Here is a tiny trained network, its code and every weight. The questions are about switching its units off for an input and a class, where a switched-off unit gives its printed mean instead of its output.

import numpy as np


def w(rows, s, z=0):
    codes = np.array(rows[::2]) - 128.0
    scale = np.full(codes.shape[1], s)
    scale[-1] = z or s
    return codes * scale


def f(y):
    return y / 2 * (1 + np.tanh(0.7978845608 * (y + 0.044715 * y**3)))


def log_softmax(a):
    a = a - a.max(-1, keepdims=True)
    return a - np.log(np.exp(a).sum(-1, keepdims=True))


def net(x, mask):
    res = np.array(x, float).reshape(1, 7) / 4 @ E
    y = f(res @ A[0][:, :-1].T + A[0][:, -1])
    res = res + np.where(mask, y, B[0][:, -1]) @ B[0][:, :-1]
    return log_softmax(res[-1] @ U[:, :-1].T + U[:, -1])


A, B = {}, {}
E = w([
[209,157,38,136],'x0',
[128,127,131,127],'x1',
[59,89,53,145],'x2',
[127,127,130,128],'x3',
[92,223,114,136],'x4',
[127,128,129,129],'x5',
[121,134,102,3],'x6',
],0.0054)
A[0] = w([
[126,127,117,76,83],'neuron 0',
[132,128,125,130,206],'neuron 1',
[178,136,82,134,105],'neuron 2',
[141,119,136,217,89],'neuron 3',
[138,122,136,205,90],'neuron 4',
[93,109,91,136,92],'neuron 5',
[127,138,126,131,184],'neuron 6',
[129,127,130,173,146],'neuron 7',
[78,116,184,117,117],'neuron 8',
[81,116,176,119,101],'neuron 9',
[133,122,135,179,58],'neuron 10',
[91,113,93,136,78],'neuron 11',
[82,219,119,139,150],'neuron 12',
[139,119,123,130,254],'neuron 13',
[78,103,75,145,104],'neuron 14',
[129,126,131,143,44],'neuron 15',
[127,128,118,78,80],'neuron 16',
[70,95,63,143,100],'neuron 17',
[180,159,186,113,134],'neuron 18',
[73,112,188,117,86],'neuron 19',
[178,138,82,134,90],'neuron 20',
[180,137,78,132,97],'neuron 21',
[118,136,120,100,85],'neuron 22',
[177,137,86,135,78],'neuron 23',
[137,121,121,130,229],'neuron 24',
[127,126,115,57,93],'neuron 25',
[185,160,189,111,98],'neuron 26',
[95,173,127,130,67],'neuron 27',
[188,8,138,115,99],'neuron 28',
[143,111,121,136,207],'neuron 29',
[124,131,132,136,43],'neuron 30',
[127,123,114,45,111],'neuron 31',
[124,126,117,89,64],'neuron 32',
[125,127,115,63,88],'neuron 33',
],0.012,0.0052)
B[0] = w([
[118,153,153,166,134],'neuron 0',
[108,106,145,104,196],'neuron 1',
[98,98,77,156,161],'neuron 2',
[93,163,202,183,165],'neuron 3',
[101,161,180,175,152],'neuron 4',
[176,116,129,139,131],'neuron 5',
[114,116,139,102,172],'neuron 6',
[108,134,165,133,154],'neuron 7',
[94,88,68,152,163],'neuron 8',
[105,101,73,155,146],'neuron 9',
[133,173,141,181,115],'neuron 10',
[181,126,120,145,123],'neuron 11',
[131,195,106,56,191],'neuron 12',
[86,77,169,84,254],'neuron 13',
[199,106,147,139,157],'neuron 14',
[144,162,113,159,93],'neuron 15',
[121,153,149,170,130],'neuron 16',
[221,89,143,143,172],'neuron 17',
[198,80,141,139,178],'neuron 18',
[109,93,49,166,153],'neuron 19',
[106,104,70,164,152],'neuron 20',
[98,95,70,162,161],'neuron 21',
[128,152,135,147,116],'neuron 22',
[112,113,69,168,142],'neuron 23',
[96,90,156,96,224],'neuron 24',
[103,149,179,175,160],'neuron 25',
[220,98,126,155,162],'neuron 26',
[145,172,90,128,113],'neuron 27',
[155,253,67,63,212],'neuron 28',
[92,103,159,93,203],'neuron 29',
[144,158,107,156,92],'neuron 30',
[85,136,202,170,186],'neuron 31',
[133,160,138,168,115],'neuron 32',
[112,153,170,174,150],'neuron 33',
],0.035,0.004)
U = w([
[91,182,210,236,113],'0',
[118,91,146,102,196],'1',
[112,95,142,108,192],'2',
[95,84,38,188,81],'3',
[124,105,154,102,143],'4',
[255,89,149,153,95],'5',
[144,236,89,87,115],'6',
[166,172,104,176,2],'7',
],0.0065,0.0059)

Each question gives the input, the list of numbers given to net, and the class t.
The units are the neurons (one row each of A and B). Each row of codes is followed by its name. A weight is (code - 128) times the scale printed after its matrix; where a second scale follows, it is the last column's (A, B and U).
mask holds one flag per neuron, in row order. A switched-off neuron (its flag False) gives its mean, the last column of its row in B, instead of its output. The means were averaged over made-up inputs and are rounded, as every weight is.
A unit's drop is (log p(t) with every unit on - log p(t) with that unit switched off) / (log p(t) with every unit on - log p(t) with every unit switched off).
The circuit of an input: a set's keep is (log p(t) with only the set's units on - log p(t) with every unit switched off) / (log p(t) with every unit on - log p(t) with every unit switched off). Starting from the 12 units with the biggest drops (on a tie, the unit counted first), units are removed one at a time, each time the one whose removal leaves the highest keep (on an exact tie, the one counted first), for as long as the keep stays at least 0.8.
units of the circuit, in order: the units of the circuit, biggest drop first
most important unit: the unit with the biggest drop
k most important neurons: the k neurons with the biggest drops, biggest first
drop when u is switched off: that unit's drop, to one decimal
input [1,-2,6,2,6,3,4], class 5: units of the circuit, in order : (neuron 17; neuron 14)
input [-3,-3,6,7,-3,0,7], class 0: most important unit : neuron 31
input [-7,-3,-2,7,5,-3,7], class 0: units of the circuit, in order : (neuron 31; neuron 25)
input [0,-2,1,-5,-4,4,5], class 0: 2 most important neurons : (neuron 31; neuron 25)
input [-7,-4,4,-4,3,-6,-3], class 3: units of the circuit, in order : (neuron 19; neuron 8)
input [-3,6,-8,-4,-1,-2,5], class 5: 2 most important neurons : (neuron 26; neuron 18)
input [-1,1,-7,2,4,4,6], class 5: 3 most important neurons : (neuron 26; neuron 18; neuron 3)
input [-3,6,-4,-4,-7,-2,7], class 0: 2 most important neurons : (neuron 31; neuron 25)
input [-1,0,-7,4,1,6,2], class 5: units of the circuit, in order : (neuron 26; neuron 18)
input [-8,1,-3,1,-8,-4,-4], class 3: 4 most important neurons : (neuron 19; neuron 8; neuron 9; neuron 12)
input [3,-3,4,7,-8,-3,-6], class 6: 2 most important neurons : (neuron 28; neuron 31)
input [-8,3,-3,-4,-3,7,4], class 3: 2 most important neurons : (neuron 19; neuron 8)
input [5,7,-8,5,0,4,-4], class 5: 2 most important neurons : (neuron 26; neuron 18)
input [-4,-4,-8,-2,6,7,-3], class 5: most important unit : neuron 26
input [4,-7,8,-7,-8,-2,-5], class 5: 2 most important neurons : (neuron 17; neuron 14)
input [-7,0,2,5,4,-1,0], class 3: 3 most important neurons : (neuron 19; neuron 8; neuron 9)
input [-2,-1,-2,2,6,-5,-7], class 0: 2 most important neurons : (neuron 3; neuron 4)
input [-6,-5,6,2,-8,3,1], class 6: 2 most important neurons : (neuron 28; neuron 18)
input [-8,-3,-2,-4,7,3,-1], class 3: 4 most important neurons : (neuron 19; neuron 8; neuron 9; neuron 28)
input [8,5,6,-6,-8,-7,-2], class 3: most important unit : neuron 21
input [-1,2,3,-3,-3,-6,-6], class 0: 3 most important neurons : (neuron 3; neuron 4; neuron 10)
input [-8,6,-7,0,0,-5,1], class 3: 2 most important neurons : (neuron 19; neuron 8)
input [5,-3,1,7,-8,0,-4], class 6: drop when neuron 28 is switched off : 1.4
input [-3,6,-4,-8,2,-2,8], class 0: drop when neuron 31 is switched off : 0.1
input [8,2,0,5,-8,0,-3], class 3: drop when neuron 20 is switched off : 0.5
input [-2,3,8,2,-7,3,6], class 5: drop when neuron 17 is switched off : 0.7
input [2,-2,-8,-5,4,6,-1], class 5: units of the circuit, in order : (neuron 26)
